[ 52   9 -26 -21 -68  11  -5  -4 -22  54  16  -4  20   1  12  -3  20   2
 -16  12  -1  30  31  17 -11  33 -10   2  57  14  -1   6  25  -2]
3
[ 49  22   2  39  -5 -26   1  -3  -4 -10  23   5 -10 -15   7  18   6   0
 -18  23   3  24   7 -37 -28 -14 -33 -14   3  -6 -40  19 -39  -1]
6
[  5  10  -5  11  12  -1   3   7 -20 -25  -2  15  26 -27 -12   8   3  39
  16  -6  14  29  -4 -34 -12 -27 -48 -29 -18 -13   0 -15  -3  -8]
0
[-20  53  19  -9   4 -34  -8  20  43  -6 -14   9 -36 -24 -31   2  -8  55
  32 -21  -4  20   9 -39 -15 -11 -49  -9  -8  -4  13 -20  51 -24]
1
[ 12   3  16  17  24  11   8   8 -14  18  -3  -6  -3  14  35   7  12 -32
  -3 -16  -5   5  -3  18  42  25   4  14  24  20   2   1 -12  16]
2
[ 13  13  16 -36 -30  25  20  23 -30   7  -5  -7   0  19 -13  20  -9 -20
 -10   1  -1   8  25 -13  12   7 -15  -5   8 -29 -39  -6  24 -33]
2
[ 30   7  28   3  23  27  17   6  10   8 -34  13 -34  -7  37  22  12 -42
 -25  21  14   8  -2  17  30  -1   4  19  16  16  36 -10 -11  28]
3
[ 10  15   1  -4   4 -25  -4 -11  -1 -22  -7   1 -39  -3  24   4  13   1
   5 -13  -2   9  10  -9  28  19   5  -8   6   9   7 -19  -7  -1]
4
[ -2  27  -2  -6   5  -9   7 -13  -4 -13  -3  10  12 -10   5  -5  10  20
  12 -12   0   1   9 -23   3  -4 -53   7 -20   7 -21 -16 -30  20]
0
[  6  18  27 -23 -21  16  21   1 -13  33 -14  -1 -10  19  14 -12  20   7
  -3 -31 -23  14  21  -6   9  15 -24  14   8  11  -7 -31   3 -18]
3
[-29  20 -13   4  43   4  -1 -31  -9 -45  -7  11  -9   0 -12  -5   7 -13
  -8  -5   6   3  -3 -28  23   4  -9  -3 -12   2   1 -28 -13 -14]
0
[ 28  17  36   6  36   7  16  34 -17 -13 -35  -4  -8   7   5   8 -28   7
 -24  -1  -8  39  51  -7 -19   6 -23 -15  12 -20 -15  10  44 -17]
8
[-11   7  13  25   4  -7   1  -6  -4  11   7  -6  -9  28   2  -3  18 -21
 -13  -7  -3  -6  10   3  11  15  -8  13  -4   8  14   5  13   5]
2
[ 15  16  16  21  -6  -2   6 -19  -3  20   0   2  18   2   5   5   9  16
   9  -6  -3  20  -2 -10 -19   6 -35  10 -11   5 -10 -19  -4   2]
8
[ 22  16   3  26  -9  22   8 -26  -8  -1  13   8  46 -17  20   6  10  24
   8 -14   5  23 -13 -18 -13 -25 -56  -9 -20  -3  10 -25 -35   4]
8
[-16  16  -2   8 -12  -1  -5 -23  -4  -3  10  -2 -10  16   8   8   5 -33
  -5 -18   2  -7  19 -18  17  20 -22  12   3   6   4 -30   1 -18]
8
[-26   9  22 -24  10  -7  -2  -5 -17   0 -52   2  17  42 -24 -24   6  27
  13 -21 -14  28  28 -11  -9  27 -23  19 -26   1  11 -20 -10   3]
3
[ 23  35  -6  21 -11  31 -16  -1   9  11  -1  -4  20   9  -7  12   1  -4
 -25   6 -14  24   0   6  -5  -8 -12  23  -5  18  12  10 -16 -13]
1
[ 12  19  25 -28 -17  -3  -6  34  41  13 -25  14 -13  -3  18  -9  -3  -4
 -12  21  -8  17   6  -1  20   3   7   4  13  18  48 -13  11  -6]
4
[  8  18   7  10  23 -15   9  14  -4  -9  -7 -19 -23   7   6   2   4 -21
  -6 -14  -7  11  26  -7  11  22 -11   1   8  -6  -4  -5   7  -6]
5
[ -7  24  11   7  25  10  -6 -19  15   5   4  -8   0  -6  -9  25  -9  12
  11  -5  -3  14  -5 -10 -12   7 -19   8  -3   1 -20  -1 -31  -3]
8
[-13   7  -4 -10 -39  26  -7 -17  -9  13  -5 -25  -4  -1   2  -5  15  15
  21 -14  -3   2  13 -22   2  -6 -27  -2  -8   4  24 -24 -15 -29]
7
[ 18  36 -25 -27  25 -12  15 -42 -34 -23 -18  15  39 -32   2  17 -46  57
 -26  51   7  38  10 -23 -34 -34 -40 -19 -44 -19   3 -20 -48   9]
3
[-16  11  13  -1  -1 -16  -9  -5  12  -4 -20  -1  28   2 -14  -2  -4  26
  10 -15  -1  31  -3  -1   2  -8  -7   7 -41  15  14 -14 -33 -17]
3
[ -1  22   8  -4 -19 -42  14 -33 -21 -37 -46 -18 -35  18 -47 -37  21  14
   5 -37 -35  24  31  15 -20  -9   0  31  -6  -2 -12  20  -3 -16]
8
[ -9  21   7  -1  25 -11   9 -22  -3 -14 -26  16  13  -3 -13   0  -5  15
  34 -13  11   9  -9 -16   3   3 -43  13 -21  -4  -7 -13 -41  30]
5
[ 23  27  15  67  49  27 -17 -14  21 -34  55  -9   8   5  -2  13 -31  -6
 -13  25 -11  27 -13 -19  -8  22   9 -11   8   4 -53  27  -1 -18]
8
[-19  42  13  10  34 -12   2 -42  56 -61  28  12  -7 -12 -18   2  12  14
  14 -28   2  12 -13 -13  -6  -7 -31   7 -29  -6  21 -28 -12  17]
8
[ 28  -9  25  17 -34   3 -27  23  27  31  17  15  51   7 -15  18  -1   3
 -35  33  -5  16  21  -9 -29 -14 -17 -28 -30  -1   0  36 -10   2]
7
[ 10  24   7  14   0  -2  -1 -26  -4  -7 -17  -3   1   4   3   8  20  22
  -1 -27   3  14  10  -5 -12   5 -35  -1 -14   7 -23  -5 -21  -9]
8
[ 29  24   3  28   1 -10  -3   0   8 -19  -3   2  14  -8   1  18  -2  11
  -4  15  18  21   3 -17  -8 -10 -28 -21 -26  -7 -22   3  -8 -14]
6
[-28 -20  54  19 -29 -19  11  17  84  98 -79  42  35  23  15 -49  32 -15
  12 -30   5  27 -42  -4 -17  11  34   3 -15 -69  87 -44  49 -61]
2
[  9  16  12  10 -13  19  -7  -4   5 -18   5  -7   6   0  12  16  -2  11
  16  -7  12   4  14  -7   9   3 -32  -7 -10  -1   8  -3  -6  14]
8
[ -8   8  27  16  21   1   8  -9  16  -6  -7   4 -28  17  -6  -4  19 -27
  -9 -22   8  17   1 -14   3  14   8  20   6   0  28 -21   0  -9]
4
[  6  13  -7   0  -4   4  -3 -23  -2 -14  -3  -6   4  -5   4  10  15   7
   4 -24   5  18   9 -11   1   4 -17   4 -19   1 -18 -14 -33  -6]
3
[  3  14  16 -15   9   4   4   7  -6   4  10 -31 -24   8  19  14  18 -28
 -13  -6   2  -3  26  -3  42  34   0  -2   2  29   0 -28   2   4]
5
[-14  23   9 -11  18  -4   2 -18  19   8  -4   8 -14  15  -5   1   0  -5
  -6 -16   7   5  13  -7   0  26 -11  14  11  -1  -1  -8 -10  -2]
4
[ -7  14   5   3  31   2   2   6   1 -28  -7   0 -22   5  -4  -1   7  -2
  -1  -4   8   4   8 -13   7  18 -12  -5  10  -6 -18  -3   2  -9]
0
[ 25  32  22  15  70 -15  14   0  31 -39 -20  27 -18 -17   1  29  -2  11
 -35  10  -9  31   5 -29 -44 -16 -12  -4 -39 -48 -26   4 -38  15]
0
[  8   7   0  -3  26  11  -5   1  -1  16  -9 -22 -36   2  24   6  -2 -22
 -17  -6 -10   7  18  13   8  28  27  29  33  18   2   1 -12  11]
1
[  8  10  14  -4  11  19  -1  17   3 -16   1   7 -25  17   4  14   2 -20
 -18   3   8   6  11 -10   4  22   5   3  15 -11   0   4  -7   7]
3
[  4  20  10   5  28   1  -1 -11  15 -17 -12  -6 -14  -4  -4  23   4  28
   4  -4  10  25   7  -7 -17  -1 -49 -14  -1  -3 -19   0 -35 -27]
3
[  0  39  21  -3  10   4   9 -22 -10   2  12  -9  -2   3 -15  16 -12  30
  12 -12  -7  14  11 -24  10   2 -25  -6 -21  -6 -16  -2 -21   7]
4
[ -1  16  17  18  20 -11  11   1 -12  14 -12  -1 -35  15  -3   3  16 -18
  -9 -32 -13   9   3  -1   7  10  13  24  13 -15  31  -2  -5  21]
1
[-20  24  20 -19  14  -3  16 -12 -22  -9 -11   7   9  25 -16  -5   9  16
 -27  -5  -2  -9  14 -26 -12  -1 -43 -14 -25 -20  -2 -13 -18  10]
8
[  0  10  23   6   1   8   1  24  12   7   2   4 -28  11  22  13  -6 -29
 -13  -3   0  -5  14   0  31  13   8  -8  16  -4  34  -3   2  -4]
5
[ 29  -3  26  -3 -10  18   2  25  -6   0 -18  23  -6  38   2  15   4 -29
 -14  -5   8  28  13  -5  -2  37  21  -4  25 -30 -17  -7   6 -21]
6
[  4  20  11 -14  -3 -10  -3  -2  13  -2  -2   8   7 -11  -8  16 -10  16
   9  -1  12  13   7 -15   7  -3 -23  -6 -16   3  -5  -3 -17   7]
4
[  2  30   8  19   7  11 -13 -19   8   4  10   4   2  23  -6  28  -4  10
  -6 -18 -10  22  15  -8  -7  10 -20  11 -16   5   2  -1 -31 -13]
4
[  8   7  24 -13   9   9   5   9  18   9 -15   5 -23  12  12  10  10 -16
  -3  -1   8   2  14  -2  13  24  -7   2  11  -8  10  -9   6  11]
4
[ 13  14   2   1  17   6   0   8   2   2   3  -8 -24   4   9  21  -5 -24
 -10   7  -3   7  17   6   9  24   3  10  16   9  -4  -2   4   2]
5
[ -7  -3   5  31  -4 -13  -5   1   6  31  -9   4 -21  12  13  15   7 -21
  26  -7  -1  -5   2   0  13  26  -8  16  13 -10   3  -6  -3  -7]
0
[ -1  -1   7  11  20  18  -7  -7   3  -1   5  -6  -6  28  10   4   2 -38
 -18 -16  -9   4  11   5   9  30  11  26   9   8 -16 -12 -15  -9]
1
[ -4   1  -2 -11  -3   4  -6   5 -11   7 -35 -13 -21  26  -2  -5  15  -9
 -10 -19  -9  -8  22  23   2  21  11  14   7   5  -1  18  -5  -6]
7
[ 24 -17 -31  63  43  52 -23 -58  -5 -24   2 -59 -48  10  22  -3  14 -10
   9 -40 -20  20  73  73   6  40  -1  -3  83  37 -66  64  32 -68]
0
[-18  36   8 -14  14  -2  -9 -35   0 -22  12   6  10   6 -12  24   5  57
  19 -29  -1  15   0  -9   7  -2 -31  -5 -46  16  21 -26 -45  19]
4
[ -1   0  52  -5  13 -27   0  31  53 -29  19  48 -64  10   9  17 -29 -28
 -23   9  -1 -12  23 -10 -12   1  -3   7  19  -3   0  13  -9  12]
7
[ -5  15  -4   3  10  -9 -11 -30   3   6  13  -9 -38   9  -3  21  15 -23
  -8 -13 -19  15  21   5  11  25   6  26  18  28   0  -9 -20  -5]
3
[  8  28   5   0 -13   0  -3  -8  10   2  -4   1 -18 -15   1  21  23  16
  13  -2  14  15  17 -28  -1   5 -43   0  -9   6   8 -27   6   1]
0
[ -7  17  16  -7  17   4   8   4  23  11   4   4 -36  -4   9  10  23 -21
 -10 -11   9  -5  10 -16   6  18  -7  14  18  -3  12 -15  -7  17]
0
[ -9  13   6 -23  11  14   0  -3  39  15   4 -10  -1 -33 -17  21  22  -2
   8  -9  19  25  -3 -26  -7 -10 -11 -17   7 -15  26 -30   0 -15]
6
[ 16  21  -6   5 -28   6 -11  -3   6  -3   8  -9 -16  -9  26  23 -10   8
  17 -18  11   2  22   2  18  11 -13  -8  10   0   1  11 -29  -1]
5
[  1 -17  53  25 -22  80 -17  38  -2  26 -20  -7   3  40 -27 -16  50 -30
  -2   6 -18  19 -17 -26  11   3  -7  30   0  59  -4  -8  11 -33]
3
[-10 -16   7 -16   3   2   4  38 -15  -1 -18   0 -31  10   6   8  54 -11
  -1 -35  21 -17   7  -5   4   8 -36 -10  21   3  -4  -6  18   0]
2
[-20  34 -22  21  28  57  -8 -61 -49 -19  -1   4  35  12 -36   1  34  23
  34 -24   2  10 -21 -53  22  17 -57 -12 -22   3 -54 -31 -12 -14]
0
[  3   3  14  10  22  16  -9   5   3  10  -7   2 -10  15   6   6  15 -23
 -20   5  -4   1   6  -3  15  17  -3   2   8  10  11 -10  12   6]
1
[ -2  26   7 -10  19  15   8   2   9  17 -14   0 -13   9   2  18  20 -10
  -7 -12  -8  -4   7 -14 -13   5 -26  26 -11  -2  -7 -14 -25  16]
6
[ 16  43  15  18  24  18   6 -27  10  -8 -10   3  17  19 -30  26  -4  39
   4  15  -5  16  -7   1 -39   2 -38  13 -56 -18 -21   0  -7  11]
7
[-13  32  -4 -10   6  24  -1 -19  16 -26  -1 -11  20  15 -18  -6   4  29
   9 -14  -4  16   9  -8 -23   3 -36  21 -32 -10  14 -12 -29   6]
3
